Below is a small trained network, with its code and all its weights. Each question gives an input and a class and asks what happens when units are switched off, that is, made to give their printed mean instead of their output.

import numpy as np


def w(rows, s, z=0):
    codes = np.array(rows[::2]) - 128.0
    scale = np.full(codes.shape[1], s)
    scale[-1] = z or s
    return codes * scale


def norm(h):
    return h / np.sqrt((h * h).mean(-1, keepdims=True) + 1e-5)


def f(y):
    return np.maximum(y, 0)


def log_softmax(a):
    a = a - a.max(-1, keepdims=True)
    return a - np.log(np.exp(a).sum(-1, keepdims=True))


def net(x, mask):
    res = np.array(x, float).reshape(1, 3) / 4 @ E
    u = 0
    for l in range(3):
        y = f(norm(res) @ A[l][:, :-1].T + A[l][:, -1])
        res = res + np.where(mask[u : u + 5], y, B[l][:, -1]) @ B[l][:, :-1]
        u += 5
    return log_softmax(norm(res)[-1] @ U[:, :-1].T + U[:, -1])


A, B = {}, {}
E = w([
[121,64,130,74,185,73,129,113,70],'x0',
[193,170,189,149,59,111,23,86,3],'x1',
[190,108,182,53,200,252,158,31,68],'x2',
],0.0076)
A[0] = w([
[3,89,16,152,183,127,144,150,109,208],'0.n0',
[252,198,186,180,78,139,113,69,120,32],'0.n1',
[27,160,55,115,137,75,139,210,210,254],'0.n2',
[205,195,101,165,25,107,68,244,199,84],'0.n3',
[124,199,79,172,69,190,134,154,69,130],'0.n4',
],0.0071,0.0022)
B[0] = w([
[57,158,166,69,124,218,222,119,205,204],'0.n0',
[108,120,217,72,195,225,92,137,159,203],'0.n1',
[41,100,216,1,153,144,130,41,61,254],'0.n2',
[185,106,22,208,181,92,143,107,113,246],'0.n3',
[168,169,102,50,104,236,135,143,80,181],'0.n4',
],0.0067,0.0091)
A[1] = w([
[174,141,245,49,72,187,119,37,96,117],'1.n0',
[129,165,135,74,103,201,62,157,215,39],'1.n1',
[72,28,125,122,181,188,103,32,167,23],'1.n2',
[157,115,114,121,129,193,203,68,168,252],'1.n3',
[65,2,191,77,170,77,249,41,191,235],'1.n4',
],0.0065,0.0012)
B[1] = w([
[91,173,169,87,62,53,49,244,176,219],'1.n0',
[99,134,195,110,144,149,182,206,151,159],'1.n1',
[147,156,84,112,168,136,121,31,73,202],'1.n2',
[1,72,34,156,85,144,131,108,190,195],'1.n3',
[59,165,89,216,156,193,234,69,30,252],'1.n4',
],0.0087,0.012)
A[2] = w([
[184,120,102,123,119,166,37,47,5,6],'2.n0',
[15,101,108,87,128,56,238,101,66,192],'2.n1',
[187,43,76,186,79,121,124,239,113,203],'2.n2',
[141,36,234,18,66,77,97,188,96,217],'2.n3',
[79,144,254,81,168,152,140,145,123,130],'2.n4',
],0.0065,0.002)
B[2] = w([
[217,102,129,89,128,31,214,159,163,170],'2.n0',
[60,154,48,186,113,200,140,83,77,255],'2.n1',
[111,94,101,177,161,152,252,90,136,146],'2.n2',
[62,166,139,73,106,193,107,124,254,180],'2.n3',
[146,33,175,180,83,119,49,146,137,184],'2.n4',
],0.0091,0.011)
U = w([
[121,125,223,68,106,148,65,182,172,127],'0',
[156,155,227,144,252,72,76,90,110,7],'1',
[176,162,163,113,122,105,133,141,155,104],'2',
[205,92,107,168,133,60,171,138,114,111],'3',
[80,138,97,159,126,173,143,103,108,153],'4',
],0.02,0.014)

Each question gives the input, the list of numbers given to net, and the class t.
The units are the neurons (one row each of A and B). Each row of codes is followed by its name. A weight is (code - 128) times the scale printed after its matrix; where a second scale follows, it is the last column's (A, B and U).
mask holds one flag per neuron, layer by layer. A switched-off neuron (its flag False) gives its mean, the last column of its row in B, instead of its output. The means were averaged over made-up inputs and are rounded, as every weight is.
A unit's drop is (log p(t) with every unit on - log p(t) with that unit switched off) / (log p(t) with every unit on - log p(t) with every unit switched off).
The circuit of an input: a set's keep is (log p(t) with only the set's units on - log p(t) with every unit switched off) / (log p(t) with every unit on - log p(t) with every unit switched off). Starting from the 12 units with the biggest drops (on a tie, the unit counted first), units are removed one at a time, each time the one whose removal leaves the highest keep (on an exact tie, the one counted first), for as long as the keep stays at least 0.8.
circuit, biggest first: the units of the circuit, biggest drop first
unit that matters most: the unit with the biggest drop
top k neurons: the k neurons with the biggest drops, biggest first
drop of u: that unit's drop, to one decimal
input [7,8,-4], class 0: unit that matters most => 1.n4
input [-4,2,-3], class 3: circuit, biggest first => (0.n3 0.n0 1.n4 2.n1)
input [-1,7,-5], class 3: top 2 neurons => (0.n3 0.n2)
input [-5,5,-8], class 3: top 2 neurons => (0.n3 1.n4)
input [-2,2,0], class 0: top 2 neurons => (0.n1 1.n4)
input [5,3,7], class 0: top 2 neurons => (1.n0 0.n3)
input [-6,2,-3], class 3: top 3 neurons => (0.n3 0.n0 1.n4)
input [-5,7,-3], class 2: top 4 neurons => (0.n3 0.n2 0.n1 0.n4)
input [-8,-1,2], class 0: top 3 neurons => (1.n4 2.n1 0.n1)
input [6,8,-6], class 3: top 2 neurons => (0.n2 1.n0)
input [-5,7,-1], class 0: drop of 0.n1 => 1.0
input [-2,1,-3], class 3: drop of 0.n3 => 1.1
input [-1,4,-8], class 3: drop of 0.n0 => 0.1
input [6,8,-8], class 3: unit that matters most => 1.n0
input [-2,6,-7], class 3: drop of 0.n3 => 1.1
